Here is a tiny trained network, its code and every weight. The questions are about switching its units off for an input and a class, where a switched-off unit gives its printed mean instead of its output.

import numpy as np


def w(rows, s, z=0):
    codes = np.array(rows[::2]) - 128.0
    scale = np.full(codes.shape[1], s)
    scale[-1] = z or s
    return codes * scale


def norm(h):
    return h / np.sqrt((h * h).mean(-1, keepdims=True) + 1e-5)


def f(y):
    return y / 2 * (1 + np.tanh(0.7978845608 * (y + 0.044715 * y**3)))


def log_softmax(a):
    a = a - a.max(-1, keepdims=True)
    return a - np.log(np.exp(a).sum(-1, keepdims=True))


def net(x, mask):
    res = np.array(x, float).reshape(1, 2) / 4 @ E
    u = 0
    for l in range(2):
        y = f(norm(res) @ A[l][:, :-1].T + A[l][:, -1])
        res = res + np.where(mask[u : u + 14], y, B[l][:, -1]) @ B[l][:, :-1]
        u += 14
    return log_softmax(norm(res)[-1] @ U[:, :-1].T + U[:, -1])


A, B = {}, {}
E = w([
[70,184,255,178,189,218],'x0',
[89,221,149,187,13,107],'x1',
],0.0022)
A[0] = w([
[149,171,90,135,190,94,3],'0.n1',
[153,132,66,251,193,112,115],'0.n2',
[184,191,108,146,187,72,112],'0.n3',
[219,253,125,127,170,116,94],'0.n4',
[187,88,194,68,55,193,115],'0.n5',
[167,136,142,170,169,16,115],'0.n6',
[169,212,146,149,154,111,88],'0.n7',
[93,201,46,130,155,113,43],'0.n8',
[70,141,88,181,176,77,125],'0.n9',
[71,158,106,161,153,153,95],'0.n10',
[150,208,100,33,106,199,114],'0.n11',
[113,192,71,178,193,123,107],'0.n12',
[34,14,185,174,87,112,112],'0.n13',
[209,185,95,90,102,234,121],'0.n14',
],0.0033,0.005)
B[0] = w([
[68,6,173,132,87,137,4],'0.n1',
[123,133,132,126,130,121,107],'0.n2',
[117,129,125,122,128,142,102],'0.n3',
[142,109,133,126,121,128,75],'0.n4',
[132,127,133,135,126,122,107],'0.n5',
[109,137,124,114,129,153,111],'0.n6',
[124,112,120,96,123,124,77],'0.n7',
[99,100,144,133,145,128,24],'0.n8',
[139,121,132,124,123,135,121],'0.n9',
[115,120,100,113,123,141,92],'0.n10',
[141,117,137,124,122,129,102],'0.n11',
[139,122,124,126,121,134,95],'0.n12',
[129,117,105,126,126,146,107],'0.n13',
[124,125,129,125,129,121,115],'0.n14',
],0.012,0.0013)
A[1] = w([
[148,106,129,105,146,140,61],'1.n1',
[80,100,160,140,48,114,2],'1.n2',
[107,125,164,147,130,152,95],'1.n3',
[119,103,119,144,125,144,2],'1.n4',
[56,84,179,154,4,122,11],'1.n5',
[119,73,100,91,163,170,49],'1.n6',
[143,144,146,111,135,135,80],'1.n7',
[125,134,142,131,146,89,88],'1.n8',
[117,138,134,122,147,103,78],'1.n9',
[120,1,166,102,209,110,31],'1.n10',
[40,80,235,152,157,205,55],'1.n11',
[100,56,34,130,85,137,17],'1.n12',
[103,129,113,132,143,105,93],'1.n13',
[120,19,80,93,64,76,12],'1.n14',
],0.0078,0.00069)
B[1] = w([
[125,153,119,164,31,138,134],'1.n1',
[106,212,117,166,169,106,88],'1.n2',
[178,111,43,79,103,59,133],'1.n3',
[225,199,75,122,119,142,56],'1.n4',
[81,198,70,221,138,120,121],'1.n5',
[58,190,117,192,96,102,135],'1.n6',
[110,87,103,148,66,98,185],'1.n7',
[94,129,134,124,113,157,149],'1.n8',
[113,115,132,138,99,149,149],'1.n9',
[79,245,76,246,148,119,187],'1.n10',
[182,125,194,14,78,85,249],'1.n11',
[147,146,224,80,133,123,144],'1.n12',
[131,138,151,136,128,162,120],'1.n13',
[169,115,175,34,97,112,186],'1.n14',
],0.011,0.0017)
U = w([
[187,133,188,12,90,88,205],'0',
[74,229,88,227,125,115,195],'1',
[120,1,102,140,172,189,8],'2',
],0.0087,0.0012)

Each question gives the input, the list of numbers given to net, and the class t.
The units are the neurons (one row each of A and B). Each row of codes is followed by its name. A weight is (code - 128) times the scale printed after its matrix; where a second scale follows, it is the last column's (A, B and U).
mask holds one flag per neuron, layer by layer. A switched-off neuron (its flag False) gives its mean, the last column of its row in B, instead of its output. The means were averaged over made-up inputs and are rounded, as every weight is.
A unit's drop is (log p(t) with every unit on - log p(t) with that unit switched off) / (log p(t) with every unit on - log p(t) with every unit switched off).
The circuit of an input: a set's keep is (log p(t) with only the set's units on - log p(t) with every unit switched off) / (log p(t) with every unit on - log p(t) with every unit switched off). Starting from the 12 units with the biggest drops (on a tie, the unit counted first), units are removed one at a time, each time the one whose removal leaves the highest keep (on an exact tie, the one counted first), for as long as the keep stays at least 0.8.
circuit, biggest first: the units of the circuit, biggest drop first
k most important neurons: the k neurons with the biggest drops, biggest first
top k neurons in layer l: the k neurons of layer l with the biggest drops, biggest first
drop of u: that unit's drop, to one decimal
input [1,-1], class 2: circuit, biggest first : 1.n11, 1.n10
input [-4,6], class 1: circuit, biggest first : 1.n11
input [-3,2], class 2: 3 most important neurons : 1.n11, 1.n14, 1.n12
input [1,-3], class 2: 2 most important neurons : 1.n10, 1.n11
input [5,-6], class 1: 3 most important neurons : 1.n10, 1.n6, 1.n14
input [-1,4], class 1: top 2 neurons in layer 1 : 1.n11, 1.n14
input [-6,-8], class 1: 2 most important neurons : 1.n10, 1.n6
input [6,6], class 0: 4 most important neurons : 1.n11, 1.n10, 1.n6, 1.n3
input [-5,6], class 1: 2 most important neurons : 1.n11, 1.n5
input [-2,2], class 2: 2 most important neurons : 1.n11, 1.n14
input [1,0], class 2: 3 most important neurons : 1.n11, 1.n10, 1.n6
input [0,-3], class 2: 2 most important neurons : 1.n10, 1.n11
input [8,7], class 0: drop of 1.n10 : 0.1
input [2,1], class 2: drop of 1.n10 : 0.1
input [0,3], class 2: drop of 1.n12 : 0.1
input [5,-8], class 1: most important neuron : 1.n10
